Below is a small trained network, with its code and all its weights. Each question gives an input and a class and asks what happens when units are switched off, that is, made to give their printed mean instead of their output.

import numpy as np


def w(rows, s, z=0):
    codes = np.array(rows[::2]) - 128.0
    scale = np.full(codes.shape[1], s)
    scale[-1] = z or s
    return codes * scale


def norm(h):
    return h / np.sqrt((h * h).mean(-1, keepdims=True) + 1e-5)


def f(y):
    return y / 2 * (1 + np.tanh(0.7978845608 * (y + 0.044715 * y**3)))


def log_softmax(a):
    a = a - a.max(-1, keepdims=True)
    return a - np.log(np.exp(a).sum(-1, keepdims=True))


def net(x, mask):
    res = np.array(x, float).reshape(1, 3) / 4 @ E
    u = 0
    for l in range(2):
        y = f(norm(res) @ A[l][:, :-1].T + A[l][:, -1])
        res = res + np.where(mask[u : u + 5], y, B[l][:, -1]) @ B[l][:, :-1]
        u += 5
    return log_softmax(norm(res)[-1] @ U[:, :-1].T + U[:, -1])


A, B = {}, {}
E = w([
[173,139,130,201,164,147,83,216],'x0',
[125,233,147,151,204,5,161,117],'x1',
[171,150,163,99,69,39,107,178],'x2',
],0.0025)
A[0] = w([
[187,171,133,39,115,121,169,137,2],'L0N1',
[184,88,183,158,100,221,21,198,53],'L0N2',
[13,194,124,109,126,70,191,115,17],'L0N3',
[158,154,144,119,124,112,201,174,77],'L0N4',
[147,33,233,85,3,111,112,137,171],'L0N5',
],0.0032,0.0019)
B[0] = w([
[156,149,135,176,103,110,143,164,85],'L0N1',
[68,154,107,146,169,67,199,163,245],'L0N2',
[113,98,99,220,124,144,153,232,161],'L0N3',
[129,118,173,254,197,139,58,184,112],'L0N4',
[169,174,196,153,121,124,151,96,248],'L0N5',
],0.0056,0.0017)
A[1] = w([
[46,110,83,165,136,140,174,122,12],'L1N1',
[112,161,96,130,155,62,134,96,114],'L1N2',
[116,166,119,163,202,165,98,134,132],'L1N3',
[146,129,149,125,104,52,128,235,7],'L1N4',
[186,135,110,100,118,93,1,150,80],'L1N5',
],0.0058,0.0013)
B[1] = w([
[145,54,55,206,164,117,97,249,227],'L1N1',
[158,79,106,135,101,242,87,183,193],'L1N2',
[215,168,225,105,2,97,72,103,230],'L1N3',
[36,75,67,54,165,166,170,40,254],'L1N4',
[187,52,80,255,118,207,103,244,132],'L1N5',
],0.005,0.0028)
U = w([
[20,104,79,48,180,115,210,33,100],'0',
[136,79,60,214,162,152,56,228,57],'1',
[216,231,255,109,45,75,91,77,255],'2',
],0.0076,0.00064)

Each question gives the input, the list of numbers given to net, and the class t.
The units are the neurons (one row each of A and B). Each row of codes is followed by its name. A weight is (code - 128) times the scale printed after its matrix; where a second scale follows, it is the last column's (A, B and U).
mask holds one flag per neuron, layer by layer. A switched-off neuron (its flag False) gives its mean, the last column of its row in B, instead of its output. The means were averaged over made-up inputs and are rounded, as every weight is.
A unit's drop is (log p(t) with every unit on - log p(t) with that unit switched off) / (log p(t) with every unit on - log p(t) with every unit switched off).
The circuit of an input: a set's keep is (log p(t) with only the set's units on - log p(t) with every unit switched off) / (log p(t) with every unit on - log p(t) with every unit switched off). Starting from all 10 units, units are removed one at a time, each time the one whose removal leaves the highest keep (on an exact tie, the one counted first), for as long as the keep stays at least 0.8.
circuit, biggest first: the units of the circuit, biggest drop first
k most important neurons: the k neurons with the biggest drops, biggest first
k most important neurons of layer l: the k neurons of layer l with the biggest drops, biggest first
drop of u: that unit's drop, to one decimal
input [7,-5,4], class 0: circuit, biggest first -> (L0N2 L1N4)
input [-3,2,-6], class 1: circuit, biggest first -> (L1N1)
input [-1,6,-5], class 1: 4 most important neurons -> (L1N1 L0N3 L0N5 L1N2)
input [1,-3,4], class 0: 2 most important neurons -> (L0N2 L1N3)
input [-8,-8,1], class 2: 2 most important neurons of layer 1 -> (L1N4 L1N1)
input [5,8,8], class 1: 2 most important neurons of layer 1 -> (L1N5 L1N4)
input [-7,1,-6], class 1: circuit, biggest first -> (L1N1 L0N3)
input [3,2,8], class 1: 2 most important neurons -> (L1N5 L0N2)
input [0,7,-3], class 1: 4 most important neurons -> (L0N5 L0N3 L1N2 L1N1)
input [-2,6,2], class 0: circuit, biggest first -> (L1N4 L0N3)
input [-6,-3,2], class 2: 2 most important neurons -> (L1N4 L0N5)
input [1,5,-7], class 2: 2 most important neurons -> (L1N3 L0N2)
input [-1,6,-8], class 1: 2 most important neurons -> (L1N1 L0N5)
input [-5,-6,1], class 2: circuit, biggest first -> (L0N5)
input [5,0,8], class 0: 3 most important neurons of layer 1 -> (L1N4 L1N1 L1N3)
input [-4,8,8], class 0: circuit, biggest first -> (L1N4 L1N3)
input [7,-4,1], class 0: 2 most important neurons of layer 1 -> (L1N4 L1N5)
input [7,-1,5], class 0: 3 most important neurons -> (L1N4 L0N2 L1N1)
input [5,-3,6], class 0: 2 most important neurons -> (L0N2 L1N4)
input [5,5,-5], class 2: circuit, biggest first -> (L1N3)
input [-3,-7,2], class 2: 2 most important neurons -> (L0N5 L1N4)
input [4,-5,3], class 0: drop of L0N2 -> 0.9
input [4,3,-4], class 2: drop of L1N3 -> 0.4
input [8,2,-4], class 2: drop of L1N3 -> 0.8
input [-4,5,-1], class 1: drop of L1N4 -> 0.0
